Below are the code and all the weights of a small trained network. Each question names an input and a class and asks about switching units off, where a switched-off unit gives its printed mean instead of its output.

import numpy as np


def w(rows, s, z=0):
    codes = np.array(rows[::2]) - 128.0
    scale = np.full(codes.shape[1], s)
    scale[-1] = z or s
    return codes * scale


def f(y):
    return np.maximum(y, 0)


def log_softmax(a):
    a = a - a.max(-1, keepdims=True)
    return a - np.log(np.exp(a).sum(-1, keepdims=True))


def net(x, mask):
    res = np.array(x, float).reshape(1, 5) / 4 @ E
    y = f(res @ A[0][:, :-1].T + A[0][:, -1])
    res = res + np.where(mask, y, B[0][:, -1]) @ B[0][:, :-1]
    return log_softmax(res[-1] @ U[:, :-1].T + U[:, -1])


A, B = {}, {}
E = w([
[215,240,37,25,206,90,145,156,132,27,233,33],'x0',
[129,136,126,135,123,131,131,125,135,130,130,129],'x1',
[58,206,142,107,213,72,6,128,206,200,6,43],'x2',
[132,136,126,129,125,130,135,117,130,135,126,133],'x3',
[219,150,220,3,30,60,122,249,186,190,105,212],'x4',
],0.0062)
A[0] = w([
[110,195,176,89,165,93,53,179,160,183,84,90,87],'N1',
[206,168,184,62,71,69,105,200,149,147,126,181,105],'N2',
[79,219,159,94,217,32,10,126,211,223,7,35,90],'N3',
[214,244,39,14,197,75,148,139,147,28,243,42,33],'N4',
[54,115,47,222,229,210,143,24,48,60,162,76,170],'N5',
[222,185,84,65,150,106,192,159,99,61,249,105,75],'N6',
[41,10,248,226,26,174,117,93,129,235,29,238,2],'N7',
[220,38,102,151,44,173,246,148,54,48,237,203,115],'N8',
[205,156,201,1,44,71,134,199,180,155,140,186,166],'N9',
[210,149,165,26,40,79,142,243,162,156,121,216,167],'N10',
[54,190,112,142,223,83,43,120,191,156,48,60,126],'N11',
[191,139,154,28,35,59,117,208,161,164,123,175,160],'N12',
[29,98,5,235,217,196,149,38,46,74,151,51,192],'N13',
[190,251,64,46,211,90,85,158,140,95,125,54,74],'N14',
[185,82,130,129,48,189,243,138,43,86,240,194,111],'N15',
[177,69,130,137,54,146,227,114,59,93,228,202,79],'N16',
[41,54,174,208,100,146,96,84,117,160,74,217,2],'N17',
],0.0061,0.0024)
B[0] = w([
[138,141,104,59,145,203,59,97,170,90,142,167,184],'N1',
[197,179,187,169,177,78,203,101,117,97,177,99,201],'N2',
[95,83,42,13,188,232,3,55,212,62,144,229,235],'N3',
[45,38,43,220,22,60,161,248,52,224,39,65,248],'N4',
[222,233,222,203,199,54,212,85,112,72,209,60,235],'N5',
[20,42,53,152,60,114,139,195,89,221,43,89,215],'N6',
[26,48,54,174,16,52,188,242,43,235,36,52,249],'N7',
[112,73,29,24,185,208,24,57,222,71,121,224,225],'N8',
[206,200,224,191,181,74,210,71,91,62,201,78,229],'N9',
[209,235,212,184,192,66,191,89,100,78,219,56,230],'N10',
[128,116,73,62,195,226,50,76,207,78,159,203,207],'N11',
[175,183,193,163,187,78,204,72,113,72,181,79,216],'N12',
[222,231,236,211,220,31,199,54,100,62,217,61,245],'N13',
[44,35,48,131,37,104,147,227,87,224,59,125,208],'N14',
[84,95,68,37,155,231,44,84,194,85,155,236,212],'N15',
[97,78,59,34,160,202,46,81,186,100,118,220,199],'N16',
[83,89,68,168,51,82,160,191,84,190,62,99,195],'N17',
],0.0063,0.013)
U = w([
[245,254,243,204,213,46,218,49,100,43,231,55,226],'0',
[94,80,48,8,188,249,10,49,244,57,136,243,123],'1',
[33,36,65,191,9,55,188,247,42,244,20,67,3],'2',
],0.0087,0.003)

Each question gives the input, the list of numbers given to net, and the class t.
The units are the neurons (one row each of A and B). Each row of codes is followed by its name. A weight is (code - 128) times the scale printed after its matrix; where a second scale follows, it is the last column's (A, B and U).
mask holds one flag per neuron, in row order. A switched-off neuron (its flag False) gives its mean, the last column of its row in B, instead of its output. The means were averaged over made-up inputs and are rounded, as every weight is.
A unit's drop is (log p(t) with every unit on - log p(t) with that unit switched off) / (log p(t) with every unit on - log p(t) with every unit switched off).
The circuit of an input: a set's keep is (log p(t) with only the set's units on - log p(t) with every unit switched off) / (log p(t) with every unit on - log p(t) with every unit switched off). Starting from the 12 units with the biggest drops (on a tie, the unit counted first), units are removed one at a time, each time the one whose removal leaves the highest keep (on an exact tie, the one counted first), for as long as the keep stays at least 0.8.
circuit, biggest first: the units of the circuit, biggest drop first
unit that matters most: the unit with the biggest drop
k most important neurons: the k neurons with the biggest drops, biggest first
drop when u is switched off: that unit's drop, to one decimal
input [7,8,-5,-3,-5], class 2: circuit, biggest first	[N4]
input [7,-6,-6,6,0], class 2: 2 most important neurons	[N4, N6]
input [-7,6,2,4,8], class 0: 2 most important neurons	[N10, N9]
input [-6,-7,7,-5,-8], class 0: 2 most important neurons	[N13, N5]
input [7,-4,-2,2,6], class 2: 3 most important neurons	[N4, N6, N14]
input [-7,2,3,-2,7], class 0: 4 most important neurons	[N10, N9, N4, N12]
input [-3,8,7,-1,7], class 0: 2 most important neurons	[N9, N10]
input [-7,4,-2,-6,-7], class 0: 3 most important neurons	[N13, N5, N4]
input [-3,1,2,5,0], class 2: 2 most important neurons	[N8, N15]
input [7,5,-6,3,5], class 2: 3 most important neurons	[N4, N6, N3]
input [-4,2,4,2,-1], class 1: 4 most important neurons	[N4, N3, N11, N6]
input [-7,-6,8,6,2], class 1: 2 most important neurons	[N3, N11]
input [-3,0,8,-5,6], class 1: drop when N3 is switched off	4.0
input [-3,6,2,-5,-1], class 2: unit that matters most	N8
input [8,-5,7,0,1], class 2: drop when N8 is switched off	0.4
input [1,7,3,2,1], class 1: drop when N6 is switched off	0.0
